Here is a tiny trained network, its code and every weight. The questions are about switching its units off for an input and a class, where a switched-off unit gives its printed mean instead of its output.

import numpy as np


def w(rows, s, z=0):
    codes = np.array(rows[::2]) - 128.0
    scale = np.full(codes.shape[1], s)
    scale[-1] = z or s
    return codes * scale


def norm(h):
    return h / np.sqrt((h * h).mean(-1, keepdims=True) + 1e-5)


def f(y):
    return y / 2 * (1 + np.tanh(0.7978845608 * (y + 0.044715 * y**3)))


def log_softmax(a):
    a = a - a.max(-1, keepdims=True)
    return a - np.log(np.exp(a).sum(-1, keepdims=True))


def net(x, mask):
    res = np.array(x, float).reshape(1, 2) / 4 @ E
    u = 0
    for l in range(2):
        y = f(norm(res) @ A[l][:, :-1].T + A[l][:, -1])
        res = res + np.where(mask[u : u + 15], y, B[l][:, -1]) @ B[l][:, :-1]
        u += 15
    return log_softmax(norm(res)[-1] @ U[:, :-1].T + U[:, -1])


A, B = {}, {}
E = w([
[7,2,96,205,207],'x0',
[101,144,82,152,84],'x1',
],0.005)
A[0] = w([
[133,91,107,90,86,33],'0.n0',
[168,126,159,100,138,40],'0.n1',
[173,120,205,132,75,104],'0.n2',
[123,139,77,71,108,41],'0.n3',
[194,100,130,127,255,55],'0.n4',
[133,179,145,143,148,58],'0.n5',
[196,106,150,47,203,73],'0.n6',
[59,177,62,89,19,76],'0.n7',
[183,170,145,116,74,3],'0.n8',
[240,165,140,122,89,149],'0.n9',
[34,70,98,204,60,176],'0.n10',
[75,203,100,128,116,123],'0.n11',
[174,108,34,169,86,166],'0.n12',
[128,55,80,113,122,26],'0.n13',
[88,147,163,128,125,142],'0.n14',
],0.007,0.0031)
B[0] = w([
[219,91,34,226,157,108],'0.n0',
[113,39,101,164,133,133],'0.n1',
[36,142,158,124,85,164],'0.n2',
[238,102,70,150,125,119],'0.n3',
[208,167,48,46,65,158],'0.n4',
[134,29,135,146,159,120],'0.n5',
[190,85,4,15,48,174],'0.n6',
[111,164,64,41,124,177],'0.n7',
[161,176,97,160,163,176],'0.n8',
[50,95,147,206,185,255],'0.n9',
[199,208,32,138,153,242],'0.n10',
[186,99,80,83,80,143],'0.n11',
[88,124,135,212,161,158],'0.n12',
[225,134,121,252,154,125],'0.n13',
[147,167,68,186,147,132],'0.n14',
],0.0046,0.0053)
A[1] = w([
[147,174,242,142,113,77],'1.n0',
[100,8,129,132,247,92],'1.n1',
[117,166,147,169,2,104],'1.n2',
[98,183,73,101,186,160],'1.n3',
[186,146,134,135,219,201],'1.n4',
[55,68,125,151,49,104],'1.n5',
[174,182,112,134,161,136],'1.n6',
[203,178,176,197,108,139],'1.n7',
[42,79,184,107,181,2],'1.n8',
[215,28,187,40,168,86],'1.n9',
[198,64,190,123,205,59],'1.n10',
[94,111,96,116,139,47],'1.n11',
[2,118,190,132,206,2],'1.n12',
[124,67,38,112,22,227],'1.n13',
[89,155,191,121,104,48],'1.n14',
],0.009,0.0033)
B[1] = w([
[137,68,147,201,234,174],'1.n0',
[153,135,155,242,166,207],'1.n1',
[161,73,82,181,194,171],'1.n2',
[182,131,182,66,78,253],'1.n3',
[77,82,161,68,124,198],'1.n4',
[140,17,161,8,127,119],'1.n5',
[152,37,153,50,120,193],'1.n6',
[2,30,115,204,163,162],'1.n7',
[99,174,68,39,126,134],'1.n8',
[219,231,11,116,77,191],'1.n9',
[215,176,103,42,116,127],'1.n10',
[219,109,114,144,169,127],'1.n11',
[121,65,114,20,88,164],'1.n12',
[202,167,162,31,218,206],'1.n13',
[151,97,161,177,162,138],'1.n14',
],0.0067,0.0054)
U = w([
[106,62,161,213,217,253],'0',
[203,203,76,94,154,246],'1',
[114,85,127,36,116,252],'2',
[37,183,133,163,95,3],'3',
[7,142,175,152,58,3],'4',
[102,180,167,190,44,3],'5',
[12,207,156,163,68,3],'6',
],0.012,0.0048)

Each question gives the input, the list of numbers given to net, and the class t.
The units are the neurons (one row each of A and B). Each row of codes is followed by its name. A weight is (code - 128) times the scale printed after its matrix; where a second scale follows, it is the last column's (A, B and U).
mask holds one flag per neuron, layer by layer. A switched-off neuron (its flag False) gives its mean, the last column of its row in B, instead of its output. The means were averaged over made-up inputs and are rounded, as every weight is.
A unit's drop is (log p(t) with every unit on - log p(t) with that unit switched off) / (log p(t) with every unit on - log p(t) with every unit switched off).
The circuit of an input: a set's keep is (log p(t) with only the set's units on - log p(t) with every unit switched off) / (log p(t) with every unit on - log p(t) with every unit switched off). Starting from the 12 units with the biggest drops (on a tie, the unit counted first), units are removed one at a time, each time the one whose removal leaves the highest keep (on an exact tie, the one counted first), for as long as the keep stays at least 0.8.
circuit, biggest first: the units of the circuit, biggest drop first
unit that matters most: the unit with the biggest drop
k most important neurons: the k neurons with the biggest drops, biggest first
k most important neurons of layer l: the k neurons of layer l with the biggest drops, biggest first
input [-2,-3], class 2: circuit, biggest first	0.n9; 0.n10; 1.n12
input [6,8], class 1: unit that matters most	0.n10
input [-2,3], class 2: 4 most important neurons of layer 0	0.n9; 0.n6; 0.n4; 0.n10
input [6,7], class 1: 3 most important neurons	0.n10; 0.n9; 1.n7
input [-2,2], class 2: circuit, biggest first	0.n9; 0.n10
input [5,-6], class 1: 2 most important neurons	0.n9; 1.n10
input [-5,5], class 0: 3 most important neurons of layer 1	1.n2; 1.n9; 1.n7
input [-3,-1], class 2: circuit, biggest first	0.n9; 1.n12; 0.n10
input [-6,5], class 0: 2 most important neurons of layer 0	0.n10; 0.n6
input [-6,6], class 0: 2 most important neurons of layer 1	1.n2; 1.n7
input [-8,6], class 0: 2 most important neurons	0.n10; 0.n6
input [2,1], class 2: 4 most important neurons	0.n9; 0.n10; 1.n6; 1.n1
input [-1,-2], class 2: 3 most important neurons	0.n2; 1.n5; 0.n9
input [1,2], class 2: unit that matters most	1.n6
input [3,2], class 2: 3 most important neurons of layer 1	1.n1; 1.n6; 1.n0
input [3,4], class 1: 3 most important neurons	0.n10; 0.n9; 1.n12
input [4,-5], class 1: 3 most important neurons	0.n9; 1.n10; 0.n12
input [-3,1], class 2: 2 most important neurons	0.n9; 1.n12
input [3,-3], class 2: 3 most important neurons of layer 0	0.n9; 0.n4; 0.n10
input [-8,8], class 0: most important neuron	0.n10
input [3,0], class 2: 4 most important neurons of layer 0	0.n9; 0.n10; 0.n1; 0.n5
